Each row was made from one walk, in order. Every step used is in the known rows, and no mark comes twice. Write each row's walk.
Known rows:
dibi/zunar/dumo/loto: [  70  -85  163   -1  354  112 -151   52  117    3 -154 -191 -216  149
    3  243 -238  148 -209   52   -8  190  269   89   10  169 -102 -190
  387   76   81  -52  -73  -21   36  -73 -203  -74 -214  -53   90]
zosuze/muti/fitez/loto/dumo/dibi: [ 145  143  147   64  -45  -54 -250   31 -281    1 -102 -126  -19 -156
    4  -66   96  291 -153  106   -7 -110   -5 -127 -205    7  -53 -151
 -266  139   64 -138  -86   20  -99   33  -92  -56  -98   45  -32]
migi/muti/zunar/dibi/fitez/loto: [-102 -161   94  -97  414  199  362  183   18   96    4  -50   -4  122
   50   11   66  139 -226  -66  172 -366   55  -34  -50   36 -233   97
   99  288   42  -33   74   66   71  -28  -37  -16  215  -44  140]
muti/fitez/loto/dumo/dibi/zosuze/migi: [ 129   31  186  144 -287  -55 -280  -70 -295   30  -59  -91   57  -53
  144   78  -25  122  -69   49  131    9 -161 -128  -89  -61 -132 -167
 -169   65   48 -105  -66   47 -107   61 -151 -321 -152   44  -78]
muti/fitez/loto/dumo/zosuze: [ 223  152  193   15 -167  -32   -3   -8 -216   72  -39 -371   16   26
  111 -211   75  -32 -265  207 -100  -95 -109 -139 -131   54 -123 -257
  -55   35   75  -67  -43  130  -42   64 -130 -145  -74   54  -92]
dumo/dibi/zunar/migi: [  95 -181  113  169  218   64  -49  109  -31  -90 -111  -36  -95  -12
  -73  307  -88  183  -63   53   31  121  175   58  -26  135 -172  -26
  235 -107  149  -53   -1  -89  -99 -137  -75 -124  -95  -25  127]
muti/dimo/dumo/dibi/zunar/migi/fitez: [ 172 -118  164   47  -80   26  127  206   -6    4   -1   11  -81   42
  206  388  -42   51  -93   90 -179  -37  486   -3 -160  -86 -114    9
  239 -100   98  -50  -78 -139  -68 -110   -7   78  -78  162  101]
dimo/muti/zunar/dibi/loto/dumo/fitez: [ 185 -249  143 -145 -112  110  -39  139  -27  -48   21  126   65   50
  144   35  263   66 -214  360  -65 -227   32 -106 -127  242 -150 -292
   79   44  109    7   68  -43   67 -235  -43 -124  154  -92   14]
dimo/muti/zunar/zosuze/migi/dibi/loto: [ 129 -249  116   17   -6  246   67   79  -32  192    5  130  -62  -21
  291  258  181  -96 -114  135 -222  -48  142   10 -223    6 -144 -146
   55  -22  -70   18  184  -21  142 -172  -75   18  143 -123  134]
fitez/loto/dumo/zosuze/migi/muti: [  68 -230  185   28  -34   53   26   49  -13  171  -42 -325  185  -18
   19   91   52    2 -129 -201  -53   45 -136  -89   10  -79 -207  158
 -151   52  -12  -55    8  123  -47  158 -134  -92   43  -34   35]
zosuze/migi/fitez/loto/dumo: [  20 -130  234  -51 -207   -1  -44   31   -4   44   -5 -173  176  -26
   55  133  -78   49  -58 -315  -37 -101  -48  -63  -10 -301 -204  282
    3  -66  -82  -10    2   70  -46  160  -97  -26   50  -49   97]
zunar/zosuze/migi/fitez/loto/dumo/muti: [ -27 -148  176  -29  115  216   10   25  -39  215  -15 -123  224  -19
  125  126  -49    5  -31  -20 -128   99  -90  -76    6 -111 -143  152
  -43  -43  -85   94  -26  -17  -21  123  -79   14   26    6   84]
dibi/fitez/loto/dumo/muti/zunar/zosuze/migi: [-100    0  126  -44  303  219   84  -20 -125   95   -5  -69  267   16
  163 -103  114  -19 -191  225   -1   26 -114 -123  -10   95 -216  -62
 -119   45  -12  148  134   51  143   54  -48 -152  100 -149   48]
dimo/muti/fitez/loto/dumo: [ 336  205  230  -66 -389 -203  -75   -1 -187  198  -37 -221  -31   11
  198  -30  163 -101 -198  150 -152 -210  -21 -158 -252 -136  -73 -498
   79   -5   32 -156    7   30  -15  -25 -145 -113    8    8  -97]
dimo/muti/fitez/loto/dumo/dibi/zunar/migi/zosuze: [ 190  157  101   87 -412 -228 -134   42 -180   28  -99  -98 -147    0
   29  186  105  -40    9  -49    1  -31 -114  -74 -178  -17 -114 -277
  223   10  100 -200    1  -98 -135  -89 -151 -293  -84   47  -62]
fitez/loto/dumo/dibi: [  71   34  193  102  -80  -95 -128   35  -84  109  -57 -217   87  -73
   89  -79   18  147 -235   64  119   44 -125 -147  -57  -94 -186 -107
  -81  -68  106  -75   40   -2  -88   58 -127 -262   18    0  -41]
muti/zunar/migi/fitez: [ -25  -21  126  -26   88  234  222  194   41  -55   22 -214   27  155
   -1  107  -19   89 -192    1  -64 -196  231    1 -137   31 -208  121
   83 -111   13   68  103  -39   16 -108   23  341  108  -55  190]
muti/dimo/dumo/zosuze/migi/fitez: [ 212 -304  209  -45 -106  144  204  142   -6  131   51 -245  -10  -36
  419  301   -8  -77 -158   50 -419    6  436  -44 -249 -120 -121   84
  -83  -94   -8   22  -48    9    1  -10  -27  199  -48  111  100]
migi/fitez/loto/dumo: [  24   70  236  -63 -104  -61  -21   78   16   19  -17 -276  156   62
  -33  -57  -77   17 -237 -131   53 -166  -17  -69    3 -240 -189  169
  110  -20   -6  -20  -31   15  -21  152 -108   -4  103   64   39]
dimo/muti/zunar/zosuze: [ 198   20  116    8  156  172  143  126   29  312  -14  -77 -102    3
  286  158  161  -44 -306  259 -171 -115  192  -26 -296   74 -138 -386
  -66 -125   13  -31  162  -73  166 -196  -60  135   96  -81  107]
migi/fitez/loto/dumo/dibi/zunar: [  31  -41  154   18  -16 -132 -101   69  -22  -56  -74  -54  112  -37
  -79   69 -109  124 -231 -147  214 -101  -29    1  107 -171 -172  220
  154   17  118  -89  -44   14  -40  138  -99 -191   28   78   30]
dibi/zunar/migi/loto: [  54   24  245   78  225   46  -21  149  -91 -170  -16 -151  -72  220
 -151  203  -47  -22  -35 -102  -11  -20  264   48   25   74 -195   82
  599  -29   18  -41  -56  -94  -57  -89 -126   16   43  -36  133]
migi/zosuze/muti/zunar/dumo: [-180    3  109   57  316  203 -181  225   51  -26 -116 -372 -256   29
   21  130  -55  209 -260 -143    1   92  195   40 -276  200 -147  134
 -185  179  -74  -47   41 -130   29 -105 -138  147   -7  -32  127]
fitez/loto/dumo/dibi/zosuze/migi: [   6  -85  201  181 -106  -46 -292  -22 -137   51  -56 -101  145  -76
   62  106  -59  120  -96  -42  179  184 -147 -106  -19 -105 -214   -1
 -148  -14   30  -49    5  -16  -87   85 -157 -354  -43  -15  -15]
zunar/dibi/loto/dumo/muti/dimo: [  27 -320  322 -122  114  219  -83  201  -21  -79   75   67  152  273
   61    0  105    9 -121  384 -168  109   98 -182    5  129 -141 -215
  478  127    0  149  -32  -89  -71 -102  -24 -225   82   33   10]
zunar/migi/zosuze/muti/dimo/dumo/fitez/loto: [ -24  113  143   66 -150   94  -31  164 -172    4  -55 -340 -195   25
  -10  200   82  164   97   69 -315   48  273  -99 -434    8 -102   82
  -40  170  -37  -49  -93 -214 -210  -90 -140   67  -39  151   51]
fitez/loto/dumo/zosuze/migi/dibi/zunar: [  34 -159  152   59  -88  -91  -70   26 -158   -7  -34 -241   68  -51
  -66  -13  -23 -158 -119 -116 -117   83  -89  -54   53  -73 -199  221
  199   14    3  -39   25  139  -28  157 -174 -349  -38  -73    6]
dimo/muti/zunar/zosuze/migi/fitez/loto/dumo: [ 115   29  114  -57 -136   65  122   75   23  283   27   30  100  -44
  228  119  164  -71 -186  -64  -87 -183  -31  -60 -166 -141 -179  -93
 -125 -129  -59  -23  141    6  148  -15  -35   80  128 -107   98]
dibi/fitez/loto/dumo/zosuze: [  45   49  177  -10  284   24   68  -20  -60 -100  -50 -324  157   16
   -2 -232   42 -105 -293  155    7   -5  -69  -58    8  143 -265  -45
   -3  -12   69   87   18   73  126   75 -106 -194   72  -53   26]
dibi/fitez/loto/dumo/muti: [ -27   20  224  -91  239   14  -51  -20 -139  -38  -46 -296  248   64
   38 -178   27  -49 -237  249    2   37  -39 -143   13   22 -182 -111
  109   97   58   97   30    9   37   92 -116 -196  113  -38  -33]
fitez/loto/dumo/dibi/migi/muti/dimo: [  55   59  191  117  -71  -68 -113  102 -155   83  -27 -214   89  133
  -13  129   81  134 -142  -42  145 -138   10 -142  -44 -147 -157  -29
  -25   88   29  -77   -8  -50  -96   77  -84 -141   97   86  -36]
dibi/loto/dumo/zosuze/muti/zunar/migi: [  34 -129  179   49  199  334  -98  150   29 -249  -36  -25  213  136
 -179  -28  211   89 -203  242 -118  132   97   -3  -28  382 -222    5
  -82   24   -2  143   64   -9   81 -120    9  111  103  -77  131]
dibi/fitez/loto/dumo: [  12  156  229  -33  164  -34  -13   -5  -50  -75  -45 -234  157   68
   -9 -165   25  -52 -250   86   73 -114  -51  -85    2  -10 -255  -69
   97   -5   13   47   28   20  109   75 -124 -226   93  -59   30]
dibi/migi/fitez/loto/dumo: [  12  229  211   17  -27  -61  -78   58 -110 -142  -39 -311  135  172
 -123  -34  -96   19 -138 -124  111 -329   82    2   18 -130 -210  184
   92    9  -73   47  -24  -19  -12   93  -88   -4  201   67   50]
dibi/zunar/migi/fitez: [  47  -72  178    3  171   81   51  155   59 -174  -69  -92  -22  174
 -239  295 -155   10  -57 -134  -60  -83  273  127   33    2 -187  203
  495  -54    6    5  -61  -69  -23  -41  -71   80  -10   20  197]

Which walk is each row?
[  30 -162  110  149   77   35  -73   50   -3  222  -99   98  114  -70
  -14  297   21  146  -50 -220  181   42 -173  -18  116  -88 -189  145
  -55   37   26 -133  -15   17  -27  113 -137 -309  -39   -3   70]
fitez/loto/dumo/dibi/zunar/zosuze/migi/muti
[  85 -139  145  -44   78  177  203  206   -6   91   34 -112 -105  252
  196  342  -64  134   68   51 -156 -311  448  -82 -112    0 -128  -43
  233  141  -29    1  -91 -120  -90 -135  -60   60   40  133  115]
zunar/dibi/migi/muti/dimo/dumo/loto
[ 133 -132  160    1  -34  139  126  176   81  112  -42  -56  -57  259
    3  577  -51   71   39   -3 -228   -2  485  -16  -52  -73  -95  -31
  430   77   42  -95  -68 -111  -81  -72 -113   99 -130  115  137]
dibi/zunar/migi/muti/dimo/dumo/loto
[  18 -372  124   -6    3  361  114  102 -111  234    2   14  111  -54
  524  192   69  -14 -116  383 -290   95  312  -60 -147   56  -81   21
 -117  120  -26   83  126   -7   14 -117  -79    4  128   38   45]
dimo/dumo/muti/zunar/zosuze/migi/dibi/loto
[ -98  187  118  190   -8  -88 -326   70 -182 -103 -118 -276    0  -46
 -123   16   -1  234  -63 -141  178   -8  -73  -72 -112   -8 -189  167
 -228  107  -19  -62   14 -118 -131   52 -142 -238   78   54    0]
fitez/loto/dumo/dibi/migi/zosuze/muti
[  74  121  121 -118  -74  -85  149  170  -75   -5   57  -28   35  118
   73 -104  119  -55 -184   -9   48 -474   72  -66 -122  -32 -209 -107
  159   14  -15    5  108  -16   70 -101    7  -12  278  -71   53]
dimo/muti/zunar/dibi/migi/fitez/loto/dumo
[ -63   40  111   69  192  137   68  135 -116 -250   64 -146  157  102
   85  -28  132   64 -171   62  194 -126   54 -109   30  261 -278   67
   30 -187  124   76   89  -96   67 -146   19  137  137 -153  103]
muti/zunar/migi/loto/dumo/dibi/fitez
[ -76 -334  221  -94   39  156  -38  161 -183  -25  138 -117  210   68
  260   48   77   39  -45  -54  -38  -43   13 -219   46   59 -181  157
  136  -11  -11   60   55    5  -77  -39  -35    0  126 -180   43]
zosuze/migi/loto/dumo/muti/zunar/dibi
[-165  -83  172 -109  134   88  -11  147 -110  -27   51 -114  221  152
  -18 -151  -88   23 -234  122  160  -76  -24 -121   43  -33 -174  132
  176  219   41   84  -15  -28  -38   84  -49  -88  149   78   -4]
migi/fitez/loto/dumo/muti/zunar/dibi/zosuze
[ -31  225  138  107   34    5 -115  115 -180 -122 -136 -145 -245  122
 -289  179  -33  122   57 -155  -68  -13  109   53 -196   31 -123   78
  336  256  -48 -130  -60  -73 -147  -23 -163 -153  -99   71   91]
dibi/zunar/migi/zosuze/muti/fitez/loto
[ 142 -445  127 -149  -41  182  146  154   93  -59   64  166  140    0
  194  106  182  -68 -155   13 -128 -135   28  -14  -50  152 -220    4
   48  -37   21   80  101   57  118 -146   43   33  173 -130  136]
dimo/muti/zunar/dibi/loto/dumo/zosuze/migi/fitez
[ 142    0  130   45    6   22   77  105  -91  -32  -89 -180   50  193
 -260  147   45  -61  -60  -81  -20  -86  -17   14   77  137 -157   29
  296  130   59 -107 -100   71  -58   44 -113  -88  -71   57   41]
dibi/zunar/migi/muti/fitez/loto/dumo/zosuze
[ -36  179   85   17  224   76  -25  103 -179 -211  -40 -282  134   63
 -185 -146   35  107 -245  -33   49 -301  142   32  -64  100 -191  268
 -238  132  -33   78   24   54   70   70    3  189  215   12   86]
dibi/migi/fitez/loto/dumo/zosuze/muti/zunar
[ -79 -323  313  -26  134  138 -218  171 -231  -99  151  -69  141  224
  109  157  -33  -90   54   75  -66  160  116 -209   17   51 -164   31
  422   98  -69  107 -136 -157 -109  -31  -84 -159    0   -4   15]
zunar/dibi/zosuze/migi/loto/dumo/muti/dimo
[  20  -81  108   35   45  276  -51   76 -148   57   56  -99  127   -1
  217  132  153  114 -153  107    5 -137  -31 -121  -42  196 -182  112
 -242 -131   12   24   30  -32   86  -66  -81   82   32 -123   74]
muti/zunar/zosuze/migi/loto/dumo/fitez
